Below is a small trained network, with its code and all its weights. Each question gives an input and a target symbol and asks what happens when units are switched off, that is, made to give their printed mean instead of their output.

import numpy as np


def w(rows, s, z=0):
    codes = np.array(rows[::2]) - 128.0
    scale = np.full(codes.shape[1], s)
    scale[-1] = z or s
    return codes * scale


def f(y):
    return y / 2 * (1 + np.tanh(0.7978845608 * (y + 0.044715 * y**3)))


def softmax(a):
    e = np.exp(a - a.max(-1, keepdims=True))
    return e / e.sum(-1, keepdims=True)


def log_softmax(a):
    a = a - a.max(-1, keepdims=True)
    return a - np.log(np.exp(a).sum(-1, keepdims=True))


def net(x, mask):
    ids = ['αδεζηθστφω'.index(c) for c in x.split()]
    T = len(ids)
    res = E[ids] + P[:T]
    u = 0
    for l in range(2):
        q, k, v = (res @ M[l].T for M in (Q, K, V))
        z = softmax(np.where(np.tri(T) > 0, q @ k.T / 3**0.5, -1e9)) @ v
        res = res + np.where(mask[u], z, O[l][:, -1]) @ O[l][:, :-1]
        u += 1
        y = f(res @ A[l][:, :-1].T + A[l][:, -1])
        res = res + np.where(mask[u : u + 16], y, B[l][:, -1]) @ B[l][:, :-1]
        u += 16
    return log_softmax(res[-1] @ U[:, :-1].T + U[:, -1])


Q, K, V, O, A, B = {}, {}, {}, {}, {}, {}
E = w([
[109,129,125,167,70,91,97],'α',
[170,98,113,83,33,130,142],'δ',
[142,114,131,140,105,168,203],'ε',
[96,125,41,176,128,45,106],'ζ',
[98,108,56,157,183,131,92],'η',
[106,147,172,199,143,108,165],'θ',
[144,81,117,70,60,172,69],'σ',
[111,91,118,119,168,181,69],'τ',
[111,107,105,141,73,211,126],'φ',
[110,149,1,147,74,126,130],'ω',
],0.016)
P = w([
[255,177,55,66,197,172,224],'0',
[44,75,171,114,133,110,179],'1',
[211,178,88,219,19,140,56],'2',
[39,61,184,130,152,98,170],'3',
[204,181,93,218,30,133,58],'4',
[40,48,185,138,146,95,169],'5',
[203,173,93,228,40,145,36],'6',
[40,51,199,139,156,93,160],'7',
[213,181,74,211,8,133,39],'8',
[39,49,202,143,148,91,165],'9',
[209,187,89,229,11,144,48],'10',
],0.0081)
Q[0] = w([
[234,88,3,223,119,187,112],'L0H0',
[202,86,63,222,55,183,112],'L0H0',
[28,145,74,27,139,117,198],'L0H0',
],0.0072)
K[0] = w([
[214,165,21,78,181,172,190],'L0H0',
[227,202,90,2,151,167,176],'L0H0',
[22,44,86,206,57,134,127],'L0H0',
],0.0086)
V[0] = w([
[184,224,185,82,45,139,254],'L0H0',
[81,223,253,42,209,103,158],'L0H0',
[83,92,118,159,161,210,139],'L0H0',
],0.0061)
O[0] = w([
[94,22,28,176,52,146,165,254],'L0H0',
[214,17,94,232,254,111,67,13],'L0H0',
[150,180,111,128,145,241,152,153],'L0H0',
],0.0061,0.0055)
A[0] = w([
[145,23,254,58,129,150,174,146],'L0N0',
[42,64,104,114,145,36,95,60],'L0N1',
[149,213,144,176,106,164,112,130],'L0N2',
[128,175,75,103,158,166,130,235],'L0N3',
[70,104,185,144,175,75,118,147],'L0N4',
[88,123,182,119,79,188,118,109],'L0N5',
[193,88,129,137,102,149,94,31],'L0N6',
[20,47,166,96,161,147,114,36],'L0N7',
[231,146,69,184,108,113,88,68],'L0N8',
[172,108,108,182,115,159,32,220],'L0N9',
[57,128,110,171,174,110,84,233],'L0N10',
[190,89,135,39,156,167,108,1],'L0N11',
[165,150,136,226,130,104,110,92],'L0N12',
[99,121,140,102,150,132,93,77],'L0N13',
[52,69,137,96,154,167,171,89],'L0N14',
[47,110,100,82,183,52,111,99],'L0N15',
],0.0093,0.0044)
B[0] = w([
[2,105,84,56,152,108,160,245],'L0N0',
[182,150,130,130,126,148,76,145],'L0N1',
[162,104,124,121,141,115,55,182],'L0N2',
[186,175,188,139,72,154,108,198],'L0N3',
[146,21,180,114,166,121,184,138],'L0N4',
[114,138,99,193,176,126,97,253],'L0N5',
[114,155,74,130,143,174,167,151],'L0N6',
[113,157,164,164,191,115,15,172],'L0N7',
[118,70,219,153,220,152,152,235],'L0N8',
[167,115,151,154,128,123,223,243],'L0N9',
[134,174,94,156,49,162,127,166],'L0N10',
[159,97,136,69,71,240,103,112],'L0N11',
[187,29,96,69,113,234,171,144],'L0N12',
[130,46,80,121,118,160,128,106],'L0N13',
[156,186,165,101,201,195,118,220],'L0N14',
[135,150,40,148,172,80,66,135],'L0N15',
],0.008,0.0048)
Q[1] = w([
[43,144,120,175,254,65,64],'L1H0',
[164,166,102,114,42,110,31],'L1H0',
[44,74,93,13,115,86,155],'L1H0',
],0.0089)
K[1] = w([
[40,116,193,243,160,87,45],'L1H0',
[162,165,19,105,91,45,60],'L1H0',
[2,69,169,102,52,82,126],'L1H0',
],0.0084)
V[1] = w([
[174,145,149,56,155,253,61],'L1H0',
[113,67,214,212,108,169,113],'L1H0',
[101,249,214,220,207,97,114],'L1H0',
],0.0069)
O[1] = w([
[115,123,132,62,158,224,67,191],'L1H0',
[139,128,248,142,104,162,118,63],'L1H0',
[228,125,101,139,79,170,147,3],'L1H0',
],0.012,0.0058)
A[1] = w([
[130,117,116,29,58,117,168,60],'L1N0',
[241,99,69,160,110,37,138,54],'L1N1',
[93,104,230,111,141,162,199,122],'L1N2',
[197,143,149,160,75,201,119,179],'L1N3',
[121,31,149,87,218,120,68,65],'L1N4',
[199,85,201,159,200,173,148,106],'L1N5',
[254,176,114,152,80,106,31,41],'L1N6',
[113,111,99,61,138,136,209,130],'L1N7',
[148,130,96,210,69,99,126,195],'L1N8',
[94,198,180,115,141,108,84,125],'L1N9',
[212,81,164,67,203,160,73,3],'L1N10',
[237,76,214,162,128,124,129,156],'L1N11',
[147,134,43,168,111,144,91,66],'L1N12',
[119,177,132,104,96,67,27,69],'L1N13',
[162,168,216,110,110,236,92,183],'L1N14',
[118,202,132,86,151,131,203,101],'L1N15',
],0.0079,0.0063)
B[1] = w([
[58,171,131,179,211,78,103,142],'L1N0',
[88,1,193,77,31,109,101,146],'L1N1',
[194,108,20,126,126,156,113,227],'L1N2',
[183,108,142,146,132,27,101,211],'L1N3',
[142,114,228,101,148,214,161,149],'L1N4',
[61,198,83,93,176,161,197,169],'L1N5',
[184,89,69,21,180,105,199,174],'L1N6',
[176,121,177,217,104,148,128,215],'L1N7',
[124,163,203,77,122,146,164,191],'L1N8',
[176,111,120,82,87,179,119,146],'L1N9',
[106,188,160,234,186,145,179,176],'L1N10',
[87,230,186,43,157,152,167,151],'L1N11',
[134,102,103,88,133,137,160,157],'L1N12',
[246,153,126,154,91,216,194,141],'L1N13',
[94,104,114,177,122,58,74,255],'L1N14',
[100,52,154,192,117,159,126,169],'L1N15',
],0.0072,0.0086)
U = w([
[161,158,200,164,83,104,98,253],'α',
[60,97,102,117,184,65,107,71],'δ',
[159,36,79,211,119,206,148,156],'ε',
[142,75,120,80,118,119,118,69],'ζ',
[161,124,69,98,191,105,82,176],'η',
[121,175,139,90,186,142,181,12],'θ',
[99,98,111,51,153,170,85,34],'σ',
[134,134,168,171,182,127,83,89],'τ',
[140,99,96,179,70,125,2,130],'φ',
[109,227,44,106,52,166,97,84],'ω',
],0.0071,0.0038)

Each question gives the input, a string of symbols that net reads in full, and the target symbol t.
The units are the heads (3 rows each of Q, K, V and O) and the neurons (one row each of A and B). Each row of codes is followed by its name. A weight is (code - 128) times the scale printed after its matrix; where a second scale follows, it is the last column's (O, A, B and U).
mask holds one flag per unit, layer by layer, with each layer's heads first. A switched-off unit (its flag False) gives its mean, the last column of its rows in O or B, instead of its output. The means were averaged over made-up inputs and are rounded, as every weight is.
A unit's drop is (log p(t) with every unit on - log p(t) with that unit switched off) / (log p(t) with every unit on - log p(t) with every unit switched off).
The circuit of an input: a set's keep is (log p(t) with only the set's units on - log p(t) with every unit switched off) / (log p(t) with every unit on - log p(t) with every unit switched off). Starting from the 12 units with the biggest drops (on a tie, the unit counted first), units are removed one at a time, each time the one whose removal leaves the highest keep (on an exact tie, the one counted first), for as long as the keep stays at least 0.8.
units of the circuit, in order: the units of the circuit, biggest drop first
most important unit: the unit with the biggest drop
top k neurons: the k neurons with the biggest drops, biggest first
k most important neurons of layer l: the k neurons of layer l with the biggest drops, biggest first
drop of u: that unit's drop, to one decimal
input δ η ε, target δ: units of the circuit, in order : [L1H0, L0H0]
input η θ ε φ θ α, target α: units of the circuit, in order : [L1H0]
input ε η ε ε α τ, target τ: top 2 neurons : [L0N7, L1N10]
input ε τ ω ω ε δ, target δ: units of the circuit, in order : [L0N0, L1H0]
input ε α ζ, target ε: units of the circuit, in order : [L0H0, L0N12]
input σ ε η η ε η δ δ δ, target σ: units of the circuit, in order : [L1H0, L0N11]
input ω δ η θ ε ε ε, target ω: units of the circuit, in order : [L0H0, L1H0, L0N8]
input τ ε ε θ ω δ ε α ε, target τ: top 3 neurons : [L1N10, L0N11, L1N14]
input ε ε δ ε ζ ε σ, target ε: units of the circuit, in order : [L0H0, L0N9]
input θ δ δ δ ε δ ε, target θ: top 2 neurons : [L1N11, L1N5]
input η η ε α τ τ α ζ φ θ, target θ: top 2 neurons : [L0N4, L1N11]
input α φ ε ε, target ε: top 2 neurons : [L0N0, L1N15]
input ε ε ε σ, target σ: units of the circuit, in order : [L0N0, L1N4, L1H0, L0N14]
input ζ ε φ ω ε ε ε σ δ, target ζ: most important neuron of layer 1 : [L1N1]
input τ ε θ θ ε σ ε ε σ, target τ: 2 most important neurons of layer 1 : [L1N10, L1N14]
input ε φ ω, target ε: units of the circuit, in order : [L0H0, L0N8]
input τ α ε σ ε η ε τ, target τ: top 3 neurons : [L0N7, L1N10, L1N14]
input φ θ δ τ ε, target φ: 2 most important neurons of layer 0 : [L0N0, L0N3]
input ω η ε δ η ε η η, target η: 2 most important neurons of layer 0 : [L0N15, L0N7]
input δ ε δ η δ ε ε ω, target ω: most important unit : L0N8
input η θ θ σ ε δ ω σ η ε ω, target η: 2 most important neurons of layer 1 : [L1N6, L1N3]
input δ δ ε φ, target φ: 2 most important neurons of layer 0 : [L0N7, L0N14]
input ε δ τ η ε θ δ ε δ φ, target φ: top 2 neurons : [L0N7, L1N14]
input σ ω ε ε, target ε: top 4 neurons : [L0N0, L1N15, L0N14, L1N7]
input ε θ ε η δ η δ τ ε φ α, target ε: top 3 neurons : [L0N12, L0N8, L0N9]
input η ε δ θ θ θ ε δ θ η σ, target η: drop of L1N3 : 0.1
